Below are the code and all the weights of a small trained network. Each question names an input and a target symbol and asks about switching units off, where a switched-off unit gives its printed mean instead of its output.

import numpy as np


def w(rows, s, z=0):
    codes = np.array(rows[::2]) - 128.0
    scale = np.full(codes.shape[1], s)
    scale[-1] = z or s
    return codes * scale


def norm(h):
    return h / np.sqrt((h * h).mean(-1, keepdims=True) + 1e-5)


def softmax(a):
    e = np.exp(a - a.max(-1, keepdims=True))
    return e / e.sum(-1, keepdims=True)


def log_softmax(a):
    a = a - a.max(-1, keepdims=True)
    return a - np.log(np.exp(a).sum(-1, keepdims=True))


def net(x, mask):
    ids = ['βγεζηθλμπτφψω'.index(c) for c in x.split()]
    T = len(ids)
    res = E[ids] + P[:T]
    u = 0
    for l in range(3):
        r = norm(res)
        for j in range(2):
            rows = slice(2 * j, 2 * j + 2)
            q, k, v = (r @ M[l][rows].T for M in (Q, K, V))
            z = softmax(np.where(np.tri(T) > 0, q @ k.T / 2**0.5, -1e9)) @ v
            o = O[l][rows]
            res = res + np.where(mask[u + j], z, o[:, -1]) @ o[:, :-1]
        u += 2
    return log_softmax(norm(res)[-1] @ U[:, :-1].T + U[:, -1])


Q, K, V, O = {}, {}, {}, {}
E = w([
[115,49,183,198,135,97,174,168,145,109,135,156],'β',
[110,141,110,109,102,113,157,178,131,97,144,90],'γ',
[174,116,181,172,147,216,122,161,70,95,146,203],'ε',
[190,153,94,119,162,149,253,106,96,139,106,165],'ζ',
[208,193,158,162,99,118,121,106,139,128,141,119],'η',
[160,199,199,121,106,94,121,149,84,176,98,151],'θ',
[107,81,149,79,191,139,128,116,101,148,189,114],'λ',
[79,146,105,118,161,96,137,93,123,72,95,214],'μ',
[65,113,114,106,30,144,181,88,74,124,106,118],'π',
[128,104,159,120,58,88,127,79,160,106,168,181],'τ',
[139,60,175,58,146,155,181,163,168,150,79,127],'φ',
[99,152,138,54,56,187,112,110,137,105,60,147],'ψ',
[27,192,137,141,117,141,139,121,158,158,152,171],'ω',
],0.031)
P = w([
[126,10,54,221,204,41,69,57,100,210,169,181],'0',
[215,204,131,11,99,162,230,208,170,117,159,179],'1',
[213,186,138,4,102,178,210,166,170,88,166,201],'2',
[198,183,171,5,97,175,200,156,179,54,136,211],'3',
[157,177,167,3,89,171,217,134,187,65,148,217],'4',
[158,187,187,32,73,203,186,96,196,48,151,218],'5',
[145,175,191,16,86,149,183,105,207,63,129,197],'6',
],0.0068)
Q[0] = w([
[63,77,189,79,146,155,210,5,179,153,125,226],'L0H0',
[45,95,73,108,151,98,160,131,192,92,108,102],'L0H0',
[160,181,200,60,138,148,151,178,160,115,137,136],'L0H1',
[123,88,91,195,118,98,118,129,60,141,132,113],'L0H1',
],0.024)
K[0] = w([
[111,96,93,123,115,144,143,5,146,169,35,171],'L0H0',
[107,122,62,174,132,155,155,136,142,135,149,88],'L0H0',
[71,140,162,115,97,142,141,72,148,84,118,143],'L0H1',
[168,131,136,147,153,137,128,182,88,127,149,103],'L0H1',
],0.031)
V[0] = w([
[124,93,117,187,158,111,99,46,93,175,75,92],'L0H0',
[130,111,177,139,120,82,40,206,150,93,93,123],'L0H0',
[75,104,175,164,106,143,206,89,8,117,85,43],'L0H1',
[118,147,178,162,191,83,208,124,70,77,199,115],'L0H1',
],0.012)
O[0] = w([
[145,77,58,150,96,177,137,119,174,243,82,159,2],'L0H0',
[161,137,154,147,138,131,53,179,181,102,65,111,83],'L0H0',
[104,96,58,76,78,236,14,85,90,66,133,118,119],'L0H1',
[165,219,11,96,117,88,76,230,37,107,220,253,97],'L0H1',
],0.0049,0.013)
Q[1] = w([
[108,77,173,77,16,106,104,137,146,124,139,115],'L1H0',
[126,114,86,151,94,110,75,117,132,146,89,99],'L1H0',
[141,139,252,64,113,148,197,138,99,135,182,103],'L1H1',
[83,168,132,44,126,233,175,113,139,80,142,182],'L1H1',
],0.025)
K[1] = w([
[110,107,87,250,130,90,101,124,64,151,143,109],'L1H0',
[217,94,161,118,97,134,141,197,118,123,140,53],'L1H0',
[135,64,140,116,9,16,87,54,186,131,90,231],'L1H1',
[106,72,39,143,113,114,80,43,115,229,65,94],'L1H1',
],0.021)
V[1] = w([
[32,182,105,188,248,182,117,106,240,124,145,141],'L1H0',
[112,149,211,142,143,182,132,188,81,207,224,64],'L1H0',
[195,82,119,205,94,119,139,50,233,93,216,125],'L1H1',
[90,69,155,108,133,131,132,70,98,29,175,123],'L1H1',
],0.012)
O[1] = w([
[115,135,49,132,248,89,188,105,162,82,62,199,91],'L1H0',
[28,124,246,140,155,65,68,77,111,88,144,167,2],'L1H0',
[127,27,139,110,81,68,153,170,128,139,198,178,106],'L1H1',
[80,164,134,93,57,161,161,253,89,214,80,122,225],'L1H1',
],0.0061,0.0056)
Q[2] = w([
[134,156,224,132,56,123,227,129,125,4,85,206],'L2H0',
[131,116,124,230,81,98,80,144,112,129,121,109],'L2H0',
[118,110,35,231,111,32,54,82,122,206,105,32],'L2H1',
[125,88,123,111,143,148,80,144,142,78,149,94],'L2H1',
],0.026)
K[2] = w([
[79,82,82,233,91,130,55,66,143,230,41,211],'L2H0',
[137,180,136,164,75,102,117,230,131,87,119,128],'L2H0',
[160,158,245,5,130,209,222,175,197,70,182,161],'L2H1',
[94,66,157,111,126,131,153,107,187,137,125,136],'L2H1',
],0.024)
V[2] = w([
[219,58,182,35,228,79,63,226,112,95,48,123],'L2H0',
[176,178,169,248,108,196,196,166,127,103,118,126],'L2H0',
[81,104,77,158,138,64,86,214,147,109,98,24],'L2H1',
[207,252,198,4,175,176,207,148,159,118,183,99],'L2H1',
],0.012)
O[2] = w([
[198,135,170,61,222,177,110,151,147,176,203,152,2],'L2H0',
[205,97,192,123,130,64,80,174,65,86,59,125,155],'L2H0',
[124,136,115,118,131,127,131,196,178,2,147,97,126],'L2H1',
[96,119,150,89,165,44,201,56,85,126,214,74,57],'L2H1',
],0.006,0.0059)
U = w([
[154,77,164,230,141,211,122,195,111,89,130,183,68],'β',
[116,150,143,85,122,99,155,170,101,30,167,76,139],'γ',
[155,164,192,119,156,122,78,144,53,184,96,178,158],'ε',
[138,115,99,135,77,109,190,66,1,148,140,99,40],'ζ',
[205,69,137,129,64,47,113,58,209,115,190,175,90],'η',
[229,195,127,191,101,98,85,32,190,141,161,101,199],'θ',
[45,188,132,169,151,168,130,120,187,191,206,158,139],'λ',
[221,111,33,135,157,132,215,128,98,136,102,109,147],'μ',
[119,94,91,62,53,189,80,72,107,100,80,120,171],'π',
[122,23,151,173,76,95,188,216,161,171,174,168,1],'τ',
[126,66,125,33,205,150,126,115,144,188,205,88,106],'φ',
[136,52,185,135,135,177,182,104,176,137,89,60,202],'ψ',
[89,125,92,139,193,73,144,117,135,112,77,198,131],'ω',
],0.0092,0.004)

Each question gives the input, a string of symbols that net reads in full, and the target symbol t.
The units are the heads (2 rows each of Q, K, V and O). Each row of codes is followed by its name. A weight is (code - 128) times the scale printed after its matrix; where a second scale follows, it is the last column's (O and U).
mask holds one flag per head, layer by layer. A switched-off head (its flag False) gives its mean, the last column of its rows in O, instead of its output. The means were averaged over made-up inputs and are rounded, as every weight is.
A unit's drop is (log p(t) with every unit on - log p(t) with that unit switched off) / (log p(t) with every unit on - log p(t) with every unit switched off).
The circuit of an input: a set's keep is (log p(t) with only the set's units on - log p(t) with every unit switched off) / (log p(t) with every unit on - log p(t) with every unit switched off). Starting from all 6 units, units are removed one at a time, each time the one whose removal leaves the highest keep (on an exact tie, the one counted first), for as long as the keep stays at least 0.8.
units of the circuit, in order: the units of the circuit, biggest drop first
unit that matters most: the unit with the biggest drop
which heads matter: for each layer, one digit per head in row order, 1 if its drop is at least 0.15 and else 0, layers parted by /
drop when u is switched off: that unit's drop, to one decimal
input ψ τ γ μ, target ψ: units of the circuit, in order : [L0H1]
input ω γ γ ε, target ω: which heads matter : 00 / 10 / 00
input γ γ γ μ γ ω ε, target ω: which heads matter : 01 / 10 / 00
input γ ε ε, target γ: which heads matter : 00 / 00 / 01
input ζ γ θ ω ζ, target ζ: which heads matter : 10 / 00 / 11
input ε ε ψ ε ζ τ, target τ: which heads matter : 00 / 01 / 00
input γ ζ γ η γ ε β, target γ: which heads matter : 01 / 00 / 01
input ζ γ ε ψ ζ μ η, target μ: which heads matter : 00 / 10 / 00
input λ ε ε θ, target λ: which heads matter : 00 / 10 / 10
input λ γ γ ε μ ω ε, target λ: units of the circuit, in order : [L0H0 L2H0]
input τ γ ω γ ε γ γ, target ω: units of the circuit, in order : [L1H0 L0H1]
input ζ β γ ζ ε, target ζ: which heads matter : 00 / 00 / 11
input π γ γ ε ε γ, target π: which heads matter : 01 / 00 / 00
input λ γ β γ φ η ε, target λ: unit that matters most : L2H0
input ε γ ζ γ η γ η, target ε: which heads matter : 00 / 00 / 11
input ε γ ψ γ γ, target ψ: which heads matter : 01 / 00 / 01
input ζ ζ μ η μ, target μ: drop when L1H0 is switched off : 0.5
input ε ζ ζ β λ, target λ: drop when L1H0 is switched off : 0.2
input β η β, target β: drop when L2H1 is switched off : 0.7
input μ γ β ε ζ γ, target μ: unit that matters most : L1H0
